Below are the code and all the weights of a small trained network. Each question names an input and a target symbol and asks about switching units off, where a switched-off unit gives its printed mean instead of its output.

import numpy as np


def w(rows, s, z=0):
    codes = np.array(rows[::2]) - 128.0
    scale = np.full(codes.shape[1], s)
    scale[-1] = z or s
    return codes * scale


def f(y):
    return y / 2 * (1 + np.tanh(0.7978845608 * (y + 0.044715 * y**3)))


def softmax(a):
    e = np.exp(a - a.max(-1, keepdims=True))
    return e / e.sum(-1, keepdims=True)


def log_softmax(a):
    a = a - a.max(-1, keepdims=True)
    return a - np.log(np.exp(a).sum(-1, keepdims=True))


def net(x, mask):
    ids = ['ΔΠΨβγεημτω'.index(c) for c in x.split()]
    T = len(ids)
    res = E[ids] + P[:T]
    q, k, v = (res @ M[0].T for M in (Q, K, V))
    z = softmax(np.where(np.tri(T) > 0, q @ k.T / 3**0.5, -1e9)) @ v
    res = res + np.where(mask[0], z, O[0][:, -1]) @ O[0][:, :-1]
    y = f(res @ A[0][:, :-1].T + A[0][:, -1])
    res = res + np.where(mask[1:13], y, B[0][:, -1]) @ B[0][:, :-1]
    return log_softmax(res[-1] @ U[:, :-1].T + U[:, -1])


Q, K, V, O, A, B = {}, {}, {}, {}, {}, {}
E = w([
[102,126,150,65,162,107,250,149],'Δ',
[111,99,136,77,200,182,198,67],'Π',
[71,107,79,148,182,114,167,190],'Ψ',
[251,92,194,170,127,85,117,98],'β',
[108,78,169,124,85,95,198,126],'γ',
[132,108,121,190,112,98,187,175],'ε',
[184,211,97,191,157,114,95,136],'η',
[163,69,179,193,121,171,67,52],'μ',
[47,202,94,128,125,127,99,119],'τ',
[20,83,155,112,69,207,160,27],'ω',
],0.018)
P = w([
[228,111,11,29,103,138,115,134],'0',
[168,195,184,129,195,104,215,15],'1',
[115,180,204,161,194,92,202,2],'2',
[101,156,136,146,42,64,103,128],'3',
[96,165,191,160,50,82,124,126],'4',
[74,177,209,232,65,132,200,63],'5',
],0.0089)
Q[0] = w([
[113,224,152,211,133,19,194,107],'h1',
[113,142,116,82,122,233,51,119],'h1',
[138,160,108,87,91,7,100,184],'h1',
],0.011)
K[0] = w([
[60,162,157,187,39,165,59,139],'h1',
[124,66,136,48,199,125,124,165],'h1',
[48,194,255,208,224,107,157,68],'h1',
],0.0099)
V[0] = w([
[42,100,139,35,168,106,179,152],'h1',
[93,144,141,85,90,213,54,40],'h1',
[176,1,242,104,48,130,161,82],'h1',
],0.0093)
O[0] = w([
[163,153,53,150,80,223,237,73,2],'h1',
[188,160,3,160,100,34,84,57,106],'h1',
[204,34,104,58,198,123,152,127,93],'h1',
],0.012,0.0046)
A[0] = w([
[81,87,189,103,176,178,71,214,91],'n1',
[79,137,122,229,67,128,120,227,56],'n2',
[122,16,176,102,194,217,146,146,3],'n3',
[53,106,125,67,102,91,160,74,253],'n4',
[191,78,93,121,149,177,190,68,114],'n5',
[113,79,67,137,70,177,116,32,152],'n6',
[116,106,139,96,212,109,98,200,74],'n7',
[118,208,133,132,118,254,195,188,109],'n8',
[81,135,237,141,131,197,107,158,215],'n9',
[204,175,92,134,121,182,151,167,151],'n10',
[180,115,163,136,70,121,118,139,152],'n11',
[248,91,203,172,70,142,107,77,103],'n12',
],0.0072,0.0032)
B[0] = w([
[200,191,126,62,159,153,205,79,220],'n1',
[142,231,138,94,170,120,60,87,215],'n2',
[80,87,49,36,2,64,153,169,210],'n3',
[223,150,134,178,163,116,78,165,161],'n4',
[5,89,160,133,171,136,100,180,184],'n5',
[147,100,151,74,239,102,145,134,177],'n6',
[162,57,192,120,22,175,42,46,185],'n7',
[123,31,80,235,76,153,67,114,182],'n8',
[200,188,48,150,143,122,109,199,250],'n9',
[105,109,195,106,197,145,11,39,143],'n10',
[112,177,103,60,188,173,181,131,144],'n11',
[76,155,61,105,114,146,118,171,171],'n12',
],0.0065,0.018)
U = w([
[86,94,192,166,142,177,76,146,143],'Δ',
[153,136,235,122,200,232,153,39,247],'Π',
[211,119,131,217,154,200,85,145,48],'Ψ',
[155,159,194,36,108,154,119,33,4],'β',
[3,123,164,89,135,61,103,199,12],'γ',
[243,161,96,129,120,143,208,202,222],'ε',
[157,173,221,140,237,139,95,241,127],'η',
[189,51,232,224,132,68,46,144,130],'μ',
[59,173,148,138,38,63,145,18,209],'τ',
[185,166,35,142,201,63,178,126,23],'ω',
],0.0035,0.0029)

Each question gives the input, a string of symbols that net reads in full, and the target symbol t.
The units are the heads (3 rows each of Q, K, V and O) and the neurons (one row each of A and B). Each row of codes is followed by its name. A weight is (code - 128) times the scale printed after its matrix; where a second scale follows, it is the last column's (O, A, B and U).
mask holds one flag per unit, heads first, then neurons. A switched-off unit (its flag False) gives its mean, the last column of its rows in O or B, instead of its output. The means were averaged over made-up inputs and are rounded, as every weight is.
A unit's drop is (log p(t) with every unit on - log p(t) with that unit switched off) / (log p(t) with every unit on - log p(t) with every unit switched off).
The circuit of an input: a set's keep is (log p(t) with only the set's units on - log p(t) with every unit switched off) / (log p(t) with every unit on - log p(t) with every unit switched off). Starting from the 12 units with the biggest drops (on a tie, the unit counted first), units are removed one at a time, each time the one whose removal leaves the highest keep (on an exact tie, the one counted first), for as long as the keep stays at least 0.8.
units of the circuit, in order: the units of the circuit, biggest drop first
top k neurons: the k neurons with the biggest drops, biggest first
drop when u is switched off: that unit's drop, to one decimal
input β η Δ Π, target β: units of the circuit, in order : h1; n7; n1; n3
input ε ε ε ω ε Δ, target ω: units of the circuit, in order : h1
input Ψ Ψ Δ, target Ψ: units of the circuit, in order : h1; n8; n9
input ε ε ε ε, target ε: units of the circuit, in order : h1; n9; n1; n3
input ε β β γ β μ, target ε: units of the circuit, in order : h1; n9; n3; n1
input β μ ω ε ω, target β: top 2 neurons : n1; n7
input Ψ ω ε μ ε γ, target μ: units of the circuit, in order : h1; n1
input η ε β γ, target ε: units of the circuit, in order : h1; n3; n1
input ε γ η μ Ψ, target μ: units of the circuit, in order : h1; n7
input γ μ Π, target γ: units of the circuit, in order : h1; n3; n5
input Π Δ ε Ψ, target ε: units of the circuit, in order : h1; n1; n9; n3
input μ Ψ ε ε ε β, target ε: top 2 neurons : n9; n3
input Δ η ε μ ω, target Δ: units of the circuit, in order : h1; n8; n5
input Π ε ω Δ Π, target Π: drop when n10 is switched off : 0.2
input Π γ ε γ, target ε: drop when n3 is switched off : 0.1
input τ γ η η μ ε, target μ: drop when n3 is switched off : 0.1
input β τ γ Δ, target τ: top neuron : n9
